In the rows, 128 means zero.
Each row is followed by its class number.
[ 59 157 119  89 105  94 169 113 142  73 168 134 185 130 122 166 122 164
 166 100 103 141 161 117 123 135 147 117 129 116 113  75  85  98 142  94
 100 140 128 141 126]
6
[112 192 147  65 110  46 141 122 143  83 134 121 165 109 134 145  93 138
  86 135  94  66 129  93 119 107 123 120 120  90 140 110  79 121 109 108
 105 102 160 162 151]
7
[103  90 152  96 109 105 164 134 108 141 162  97 141 113 127 143  92 111
 100 147 149  87 134  92  94 147 121 118 132 130  98  82  93 124 113 167
 145 136 152 126 164]
2
[101 132 156 143  98  56 127  87 164 122  98 166 136 161 106 148 120 109
 124 123  67 104 147 125  99 128 129 124 111  94 129 138 114 150 115  73
 108 153 184 112 134]
2
[142 105 171  94 178 105  99 146 100 103 118 155 190 121  56 179 125  73
 113 121 143 107 150 120  78 161 162 137 121 238 146 187 115  78 109 110
 191 119 109 156 112]
8
[110 122 118 164 118 131 164  58 149 151  87 125  99 139  96  99 142 158
 154 139 121 113  80 149  93 150 116 106 129  90 127  82 163 159 133 130
 142 141 171  83 145]
10
[133 159 146 134 135 114 103 136 102  79 111 121 146 102 129 107 168 114
 135 145  99  91 100  90 111 111  65 117 116  96 135  47 102 157 136  89
 138 113 168 133 187]
7
[142 157 132 107 112  39 150 104 139 126 113 125 137 133 147  60 148 160
 101 180  99 165 171 130 157 135 163 111 139 157 117 113 150 147 117 120
 174 134 158 137 135]
4
[111 221 134 133 132  81 126  72 142 197 132 158 192 119  98 109 142  91
  83 177 126  61 123 138 104 153  94 141 114 111 188 125 109 122 101 100
 126  72 176 150  98]
7
[114 134 147 155 122 119 177 166 149 139 150 148 166 129  98  74 111 170
 163 137 108 168 158 129 126 109 131 155 160 159 105  82 175 182  94 143
 147 162 156  81  73]
6
[113 109 164 130 136  34 146 105 146 159 137  91 101 133 129 169 147 182
 114 107  64  94 148  90  89  80 171 131  89  81 128  63 126 136 104 110
 122 155 173  83 191]
2
[153  78  90 149 130 139 138  70 126 142 152 119  91 140 127  57 170  91
 117 163  96 116 138  92 118 148 138  90 113 130 119  59 137 178 138 146
 185 122 133 121 180]
11
[103 129 113 134 146 166 187  63 106 122 149 117 179 118 116 139 101 134
 128 118 121  56  83  76  63 151  95 113 106  65 144  98 115 145 105 105
 126 102 166 130 112]
7
[145 167 134 149 124  79 162 119 146 138 122 140 145 145 126  95 134 148
 133 167 126 140 175 144 120 162 155 129 168 150 122 136 177 134 120 124
 150 132 157 134  91]
4
[150 146  96  79 125  74 168  81 147 107 103 128 155 135 137 162 143 136
 142 144  69 104 155  85 122 184 111  62 118  96 178  77 134 105 153 107
 123 110 152 137 153]
11
[120 108 156 161 118 107 125 157 140  99 154 137 102 147 141 107 133 141
 118 103 110 132 142  99  94  95 203 159 166 156  98  84 123 139 102  90
  97 146 162 112 128]
5
[142 132 127 115 137 137 152 168 112  91 159 107 150 102 151 139 141  90
 141 120 128 126 139 114 128 106  90 150 118 123 124 116 129 126 141 129
 149 129  93 133 138]
6
[128  64 147 142 103  89 149 140 146 133 159 129 223 129 129 107 126  91
 106 156  82 115 115 105 117 108 182  78 131 117 112 156 138  96 116 140
 210 159 150 109 147]
8
[111 158  98 159 110  42 195  68 160 165 130  92 133 156 127  89 113 101
 120 141 111  87 125 141  72 110  63 130  96  68 146 120 134 108 139 147
 143 100 129 152 144]
3
[103 176  73 136 177  96 199   9 131 143 115 144 145 161 150 181 120 157
 161 127 109 120 121 151 118 152 175 153  79  85 146 179 138 124 114  88
 136 148 143 112 130]
10
[122 104 134 161 121 135 126  77 139 104 150 133 157 162  86 141 163 127
 140 176 113  22 124  98 103 166  66 144 103  85 147 154 164 151  89 161
  78 135 186 133 121]
4
[ 89 160 130 135 131  61 143 103 112  83 118 118 164 132 103 101 114 121
 126 142 101  90 138 134  93 159 102 174  93  86 139 174  90  99  76  88
 115 110 173 109 103]
1
[113 161 112 177 151  93 161  54 149 183 118 120 133 153 147  80 138 146
 143 166 100 117 136 104  95 126 115 135 135 112 136 122 160 149 121  95
 130 112 163 119 130]
4
[117 166 154  96 124 107 170 151 157 194 170 106 157 123 123 154 125 119
 131 110  94 133 198 117 138 113 181  74 139 138  97  51 118 112 122  94
 145 114  78 115 120]
1
[130 135 121  92 104 115 128 195 176  82 161 139 151 134 193  94 122  82
 124 124 148 116 153 116 152 108 133 173 158 123 129 196  97 110 131 145
  89 128 132 110 138]
5
[ 72 102 129 173  85 114 172 133 175 150 147 151 178 148 142 143 122 139
 139  75 107  85 115  95  50 131 178 112 137  90 152 112 137 123  96 149
 111 122 176  78 147]
5
[ 83 111 117 117 116 101 162  98 169 111 178 176 158 108 138  96 118  46
 153 195  94  76 126 101  98 110  99 102  93 151 105 139  59 143 121 140
 112 119 124 176 177]
11
[103 123 131 121 127 114 117 183 154 133 153 115 127 143  76 128 136 141
 174 104 150  36 172 113  79 141 114 128 158 144 114  83 131 100 120 156
  99 122 104 111 153]
4
[123 157 136 139 123  70  92 147 131  86 148 137 157 116 148 139 113  43
 102 139  84  71 106 126  79 157 120 112 128  94 134 117 111 119  86 120
 125 120 185  97 161]
9
[116 212 178 153 111 139 175 158 170 164 174 101 149 109  53  96 104 123
 143 189 136 151 132 118 142 141 133 134 139 117  77  55  83 194  87 148
 154  83 123 115 119]
7
[130 120  88 190 118 160 224 172 163 166 159 106 129 161 161 103  92  93
 175 137 146  65 149 119 102 130  56 116 156 103 100  71 145 142 137 226
 139 133 118  97 151]
3
[126 104 165 185 132 149 164  83 107 154 162 115 106 108 113  99 131 150
 115 163  97 133  87 109 108 121 135 119 117 124 101  22 151 194  89  82
 128 126 159 116 111]
9
[131  94 151 133 185 124 177 127 145 134 125 113 126 135 103 113 133 145
 125 137  94  75 141 121  93 103  82 134 142 185 136  80 154 130 125 158
 128 141 150 107 151]
8
[148 118 153 133 157 107  79 150 101  87 140 129 109 124 142 141 162 108
 120 134 139 131 171 142 100 173 122 157 158 146 119 136 109 103 139 124
  97 156 198 112 113]
2
[125 130 146 125 142 135 179 127 133 170 127 113 137 124 133  96 113 124
 127 147 135 117 142 122  88 155 158  85 117 166 110 136 139 127 111 141
 137 113 125 140 102]
3
[120 167 136 137  99 165 128 126 129 120 149 137 107  96 106  29 139 128
  86 102  98 130 167 157 132  73 139  94 138 130 108  67 126 151 122 107
 123 105  80 130 112]
0
[119 128 106  92 141  80 144 107 154 114 103 141 160 156 180 150  87 134
 157 141  74  85 143  74  73 105 100  67 135  88 119 165 143 132 120 171
  71 171 155 130 163]
5
[114 146 157 112 126 110 148 170 128 161 126  96 143 138 163 134 139 120
 132 119 101 112 105  99 135 167  83 109 151 125 142  58 120 138 143 118
  81  96 184 144 161]
7
[135 127 119 152 117 134 220 108 153 169 185 124 138 124 116  71 177  97
 143 161 147 136 154 142 129 151 186 124 129 167 111  66 161 145 138  96
 174 115  81 137 125]
10
[117  68 137 134 159 158 112  93 115 139 155 117 116  98 135  83 144 170
 144 120 119  93 126  75  92 124  98 137 122 125 132  82 129 155 135 119
 116  87 138 135 168]
11
[ 88 148 135 143 121  82 199 158 153 143 131 109 138 135 103 145 122 105
 140 137  48 115  68 158 147 138 122  90  98 125 129  13 114 148  99  95
 121 126 129  99 162]
8
[ 74 140 168 146 102 125 188 140 151 164 121 121 145 141 133  95  88 153
 121  63 110 126 142 140  86 144 128  98 170 164 114  45 148 129 138  86
 108  86 138 148 122]
3
[104 157 132 144 118 126 156  91 138 105 123 144 128 131 154  70 125 116
  62 179 120 115 141 123 145 154 160 125 145 131 143  49 140 184 135 126
 145 129 193  94 190]
2
[124 157 137 120 133 101 151 144 131 133 145  70 138 108 160  91 120 130
 119  90  89 144 143  99 106 114 151 130 157  92 102  44 121 134 109  92
 205 116 160  45 151]
6
[126 148 148 138 129  71 136 116 162  87 171 111 180 102 143 154 163 103
 124 103  58 114 157 116 101 116  97 119  65  61 153 124 117 134 113 118
 136  84 116 120 196]
9
[117 165 133 150 160  74 109 185  94 184 137  93 143 125 120 138 131 139
 141  89  78 131 133 163 105 134 111 123 141 100 132  44 160 103  93 102
 108 134 154  73 104]
1
[150 170 136  91 164  56 130 117 166 112 108 148 153 124 146 150 109  73
  98 162 101  81 153 132 137 178 133 148  87  84 182 177 127 145  98 111
 139 112 182  78 161]
2
[108 153 124 114  91  90 169  72 113 145 126  89 119 161 116  84 155 180
  94 139 112 128 176 131 149 134 117 153 119  95 120  99 134 147 130 108
 112 153 143 120 115]
2
[ 88 128 140 156  79 130 183 144 120 142 135 134 117 145 142 107 110 116
 145 144 105  97 107 113 109 133 142  74 151 118 118  55 158 128 154 122
  69 124 126 181 156]
0
[110 147 104 135 156 151 196  95 153 144 131  86 114 120 139  93 106 120
 117 102 120 151 101 138 100  64  65 157 109  91 130 110 103 132 123 142
 132 115 109  86 151]
5
[138  75 125 225 137 144 112 134 108 185 168 135 141 128 159 164 126 119
 122  99 130  74 117 116  87  91 126 167 124  81 131 148 130  98  98 149
 152 138 146  84 130]
9
[118 163 137 124 115  51 160 139 162 144 114 113 150 127 118 116 152  81
 141 154  74 109 161  88 102  94  82 114 112 139 137  83  94 104 128 103
 143 119 121 124 158]
6
[102 105 153  97  95  43 132 148 176  70 127 114 105 128 109  97 133  90
 165 143 102 129 102 115 113 111  81 147 107 104 114 111  93 142 148 109
 122 125 145 134 173]
6
[ 88 121 125 161 116 164 178  95 147 139 137 138 144 120 119 111  89 147
  99 108 107  89 102 171 103 114  98 143 143  91 136 164 117  84 121 136
  83 126 167 120  91]
11
[121 136 141 122 133 133  73 172 143 170  83 119 123 115  94 105 126  69
 121 132 168 114  43 112  86 127 117 140 114 115 183 142 140 132 117 144
 132  93 130  73 175]
5
[130 135  97 133  89  88 136  89 146  69 184 104 132 146 148 168 156 130
 112 134 104  87 138  92 132 153 120 134 128  72 135 106  88 110 109 135
  88 120 179 126 109]
4
[112 158 158 150 123  89 188 116 144  94 103 131 112 152 139  98 143 200
 116 142  72  97 179 113 125 120 212 107 138 156 106  72 183 169 110 104
 132 145 144 134 183]
4
[130  65 134  99  98 123 114 107 104 128 146 103 121 138 129  96 146  96
 121 104  75 136 111 112 137 126  74  74 132  97 106  53 113 115 136 105
 123 141 171 131 133]
0
[110 141 111 192  90 149 183 127 143 146 129 130 148 162 153  64 162 112
 150 125 134  87 120 130 117 163 101 155 127 103 150 119 159 152 121 119
 124 115 173  90  97]
3
[119 174 161 129 107 148 134 111 150 155 129 121 103 166 100 135 125 106
 130 144 117  65 182 100 130 141 163 131 139 125  83 140 115 164  94 111
 115 127 119 108 101]
1
[134 121 126 189 123 150 119 147 143 155 126 126 119 131 137  65 143  95
  94 145  88 122  94 148 152 123 161  93 154 126 123  75 138 150 127 107
 158 124 135  77 137]
8
[109  93 121 187 154 118 177  82 110 141 162 123 140 111 137  64 115 129
 130 160 120 149 134 144  93 143 106 162 121 130 105 137 100 114 123 141
 171 104 152 152 147]
11
[146 150 114 138  68  14  81 108 148 108 115 132 162 131 145 182 156  63
  90 127  63  96 107 137 132 108  65  93 113  52 168 128 105  66 146 107
 106 117 144 162 163]
10
[123 135 126 118  97 104 171 160 151 121 160 109 124 131 189 109 169 133
 136 107 131  66 174 103 121 128  37 172 167 158 141  98 121 127 132 150
  77 100 156 134 122]
4
[130 150 151 109 139 133 170 173 160 162 110 152 170 127 183 152  98  72
 172 154 101  56 116 116 112 135  70  60 145 134 120 105 158 136 127 135
  93 145 165 122 134]
3
[136 173 165  99 152  35 146 157 151 117 122 132 177 109 106 124  80 108
 143 176 110 157 147 144 146 127 102 173 121 126 126 145 123 126 100 110
 177 120 149 120 127]
6
[ 89 201 126 107 144 128 197 123 144 158 149 138 180 154  99  93  91 173
 195 174 179 127 186 112 128 162 154 160 146 181  97 106 138 165 103 142
 140 130 125 117  94]
3
[ 99 130 132 155 126 193 154 166 142 133 123 108 155 167  94 119 106  31
 146 164 128  90  98  72 146 154  66 122 148 134 139  52 124 134 141 108
 103 112 132  96 170]
1
[122  94 177 157 146 152  99 118 100 141 114 106 125 127  79  19 123 148
  87 125 119 147 135 123 121  98  85 181 126 171 112 123 154 168  99 100
 141 111 122 120 136]
9
[137 143 128 116 148 124 167 130 123 125 133 123 148 141  92 168  88 111
 133 131  66  98 158  67 103 142 201  64  94 127 105  85 145 178  56 119
 157 143 108  83 118]
1
[135 156 135  83 115  96 161 138 167  88  99 116 147 137 178  68 128 127
 125 157  85  83 136 101 127  78  91  75 153 115 126  92 172 132 160 129
  98 166 173 116 164]
3
[115 194 136 136 128 102 104 146 149  91 119 110 118 143 143 118 145 136
 134 113 122 108 163  89 117 122 134 167 161 116 151  64 156 165 157 132
 140 101 139  98 207]
6
[162 191 145 133 140 112 136 139 132 107 110 121 121 104 134 109 135  88
  99 164 104 136 156 145 122 151  65 113 141 150 136  90 124 141 120 134
 124 102 137 121 128]
9
[141  77 137  91 142 136 130 168 113  96 117 142 105 124  90 157 107 133
 141 116 134 115 109  73  91 117 155 109 137 184 157  95 137 105 119 164
  95 153 163 111 115]
0
[119 116 161 117 100 127 155 167 106 163 106 102 104 114 137 120 116 111
  92 173 127  77 123  93 116 140  94  85 141 155 114  37 122 154 121 171
 110 140 151 118 177]
2
[107 122 156 152 156 108 123 110 138 152 136 118 103 129 109  95 126  89
 115 146  75  86 132 137  90  96  50 102 128 149 107  39 116 125 135  93
  78 118 119 155 177]
9
[122 191 173 129 129  97 189 125 164 170 161 134 166 105 114  80 125 115
 125 186 135 122 143 143 115 131 148 135 159 133 114  30 155 158 101  96
 168 107 149 111 140]
5
[113 150 121 176 116  82 155  70 128 158 156 104 170 129 127 117 132 101
  96 157  92  86 124  98  93 104 111 145  88  71 141 117 107 116  88 114
 162 106 140 107 158]
9
[128 185 111 127 155 122  93 121  92  57 121 106 129 133  85 126 156  95
  90 144 111  70 190  82  71 180 116 134 101 141 153 111  99 142  89 144
  95 118 136  99 153]
2
[ 93 171 120 158 125  91 196 126 133 129 157  94 138 168  98 110  95 149
 142 139 102 119 126 147 112 157 183 146 121  67  92  61 149 161  71 133
 142 143 138  88 164]
5
[118 123 107 116 113 111 169 107 169 118 154 132 147 154 118  68 144 138
 127 159 128  90 112 148 169 126 172 148 125 102 144 120 181 171 142 134
 164 146 124  96 150]
8
[ 94 162 150  57 146  59  84 105 156  82 100 137 139 149 100 111 123  42
 103 140  78 116 154 146 125 164 103 104 120 154 121 118  81 122 119 102
 135 127 186 111 179]
1
[153 147 157 110 149 131 161 238 130 156 125  81 172 108 149  99 117 100
 133 122  94  79 132 144 139 180  90  77 153  82 114  72 137 116 108 148
 152 114 159  76 167]
7
[135 118 130 145 128  53 124  51 134  49 168 127 117 107 185 132 133  96
  80 132  83 180 111 162 108 132  80 138 115  85 132 134  92 117 149 109
 111 109 194 172 136]
9
[ 87  98 140 125 120  91 179 175 147 172  76 116 110 155 169 113  56  93
 141 116 106  92  86 133 101  96  69 130 150 131 110 145 147 127 139 181
 129 160 157 112 186]
6
[168  78 116 131 100  94  61  71 132 110 107 155 116 148 149 143 156 131
  86 139  72  88 111  79 147 140 103  87 104 108 181 168 145 171 139 107
  69  96 124 186  90]
8
[123 131 141 139 119 108 148 118 178 144 110 146 132 136 134  81 131 185
 115  95  93 142 191 130 118  92 127 130 162 168 119 158 136 136 106 137
 120 135 158  96  83]
4
